Below are the code and all the weights of a small trained network. Each question names an input and a target symbol and asks about switching units off, where a switched-off unit gives its printed mean instead of its output.

import numpy as np


def w(rows, s, z=0):
    codes = np.array(rows[::2]) - 128.0
    scale = np.full(codes.shape[1], s)
    scale[-1] = z or s
    return codes * scale


def softmax(a):
    e = np.exp(a - a.max(-1, keepdims=True))
    return e / e.sum(-1, keepdims=True)


def log_softmax(a):
    a = a - a.max(-1, keepdims=True)
    return a - np.log(np.exp(a).sum(-1, keepdims=True))


def net(x, mask):
    ids = ['βγεητφω'.index(c) for c in x.split()]
    T = len(ids)
    res = E[ids] + P[:T]
    u = 0
    for l in range(2):
        r = res
        for j in range(3):
            rows = slice(3 * j, 3 * j + 3)
            q, k, v = (r @ M[l][rows].T for M in (Q, K, V))
            z = softmax(np.where(np.tri(T) > 0, q @ k.T / 3**0.5, -1e9)) @ v
            o = O[l][rows]
            res = res + np.where(mask[u + j], z, o[:, -1]) @ o[:, :-1]
        u += 3
    return log_softmax(res[-1] @ U[:, :-1].T + U[:, -1])


Q, K, V, O = {}, {}, {}, {}
E = w([
[180,63,63],'β',
[63,124,205],'γ',
[213,113,121],'ε',
[250,69,102],'η',
[72,198,87],'τ',
[39,151,56],'φ',
[5,36,95],'ω',
],0.016)
P = w([
[251,137,204],'0',
[195,136,155],'1',
[172,104,126],'2',
[142,123,151],'3',
[75,118,172],'4',
[62,135,132],'5',
[110,129,100],'6',
],0.0033)
Q[0] = w([
[73,69,147],'L0H1',
[217,71,172],'L0H1',
[104,107,148],'L0H1',
[100,117,213],'L0H2',
[98,59,119],'L0H2',
[175,142,96],'L0H2',
[187,77,97],'L0H3',
[132,194,201],'L0H3',
[106,124,8],'L0H3',
],0.013)
K[0] = w([
[78,75,53],'L0H1',
[84,20,174],'L0H1',
[106,164,62],'L0H1',
[117,65,169],'L0H2',
[89,37,56],'L0H2',
[184,162,154],'L0H2',
[155,108,75],'L0H3',
[232,113,137],'L0H3',
[7,153,148],'L0H3',
],0.013)
V[0] = w([
[61,142,58],'L0H1',
[96,33,131],'L0H1',
[176,116,200],'L0H1',
[163,77,158],'L0H2',
[128,177,126],'L0H2',
[2,204,182],'L0H2',
[136,110,223],'L0H3',
[191,202,206],'L0H3',
[82,93,169],'L0H3',
],0.0093)
O[0] = w([
[56,100,162,218],'L0H1',
[172,77,118,177],'L0H1',
[178,148,120,62],'L0H1',
[223,96,113,122],'L0H2',
[253,102,151,103],'L0H2',
[180,107,104,253],'L0H2',
[69,133,151,170],'L0H3',
[142,187,72,72],'L0H3',
[107,134,89,202],'L0H3',
],0.006,0.005)
Q[1] = w([
[116,124,137],'L1H1',
[125,160,98],'L1H1',
[125,161,184],'L1H1',
[72,103,7],'L1H2',
[93,99,106],'L1H2',
[150,129,186],'L1H2',
[67,173,125],'L1H3',
[220,190,131],'L1H3',
[170,84,95],'L1H3',
],0.019)
K[1] = w([
[87,86,192],'L1H1',
[162,130,126],'L1H1',
[150,44,82],'L1H1',
[79,137,183],'L1H2',
[5,31,103],'L1H2',
[180,86,82],'L1H2',
[89,130,104],'L1H3',
[196,111,63],'L1H3',
[180,105,245],'L1H3',
],0.013)
V[1] = w([
[169,95,145],'L1H1',
[106,129,80],'L1H1',
[130,120,181],'L1H1',
[74,127,129],'L1H2',
[89,119,156],'L1H2',
[123,91,93],'L1H2',
[132,118,237],'L1H3',
[154,70,144],'L1H3',
[172,8,175],'L1H3',
],0.016)
O[1] = w([
[75,120,97,97],'L1H1',
[185,53,129,128],'L1H1',
[92,190,114,177],'L1H1',
[177,1,172,254],'L1H2',
[102,187,239,238],'L1H2',
[95,62,68,207],'L1H2',
[54,199,184,143],'L1H3',
[28,143,55,123],'L1H3',
[32,104,81,145],'L1H3',
],0.0072,0.0061)
U = w([
[212,4,84,194],'β',
[132,130,50,120],'γ',
[143,65,33,74],'ε',
[186,111,115,139],'η',
[69,4,124,2],'τ',
[236,11,114,139],'φ',
[44,205,216,147],'ω',
],0.0043,0.0079)

Each question gives the input, a string of symbols that net reads in full, and the target symbol t.
The units are the heads (3 rows each of Q, K, V and O). Each row of codes is followed by its name. A weight is (code - 128) times the scale printed after its matrix; where a second scale follows, it is the last column's (O and U).
mask holds one flag per head, layer by layer. A switched-off head (its flag False) gives its mean, the last column of its rows in O, instead of its output. The means were averaged over made-up inputs and are rounded, as every weight is.
A unit's drop is (log p(t) with every unit on - log p(t) with that unit switched off) / (log p(t) with every unit on - log p(t) with every unit switched off).
The circuit of an input: a set's keep is (log p(t) with only the set's units on - log p(t) with every unit switched off) / (log p(t) with every unit on - log p(t) with every unit switched off). Starting from all 6 units, units are removed one at a time, each time the one whose removal leaves the highest keep (on an exact tie, the one counted first), for as long as the keep stays at least 0.8.
circuit, biggest first: the units of the circuit, biggest drop first
unit that matters most: the unit with the biggest drop
which heads matter: for each layer, one digit per head in row order, 1 if its drop is at least 0.15 and else 0, layers parted by /
drop when u is switched off: that unit's drop, to one decimal
input γ γ τ τ ε γ, target φ: circuit, biggest first => [L1H3 L0H3]
input φ φ γ γ φ η η, target ε: circuit, biggest first => [L1H3 L1H2 L0H3]
input γ γ β γ γ τ, target φ: unit that matters most => L1H3
input β η γ γ γ ω φ, target τ: which heads matter => 001 / 011
input γ β γ γ β, target ω: circuit, biggest first => [L1H3 L1H2]
input φ τ η, target ε: circuit, biggest first => [L1H3 L1H2]
input γ γ τ, target φ: circuit, biggest first => [L1H3 L0H1]
input τ η β β γ β, target ω: which heads matter => 010 / 011
input τ β φ ω φ, target τ: which heads matter => 101 / 011
input τ φ η γ ω γ γ, target τ: circuit, biggest first => [L0H2 L1H3 L0H1 L1H2]
input β γ γ ε, target γ: circuit, biggest first => [L1H2 L1H3 L0H3]
input γ φ γ η ω, target τ: which heads matter => 111 / 011
input η φ γ γ γ η, target γ: circuit, biggest first => [L1H2 L1H3 L0H1]
input τ ω ω γ η, target τ: circuit, biggest first => [L1H3 L0H3]
input φ φ φ η ε, target γ: which heads matter => 101 / 011
input γ η γ γ ε φ φ, target φ: drop when L0H3 is switched off => 0.0
input φ φ ω β γ, target τ: drop when L1H2 is switched off => 0.3
input β γ β ω ω, target τ: drop when L0H1 is switched off => 0.1
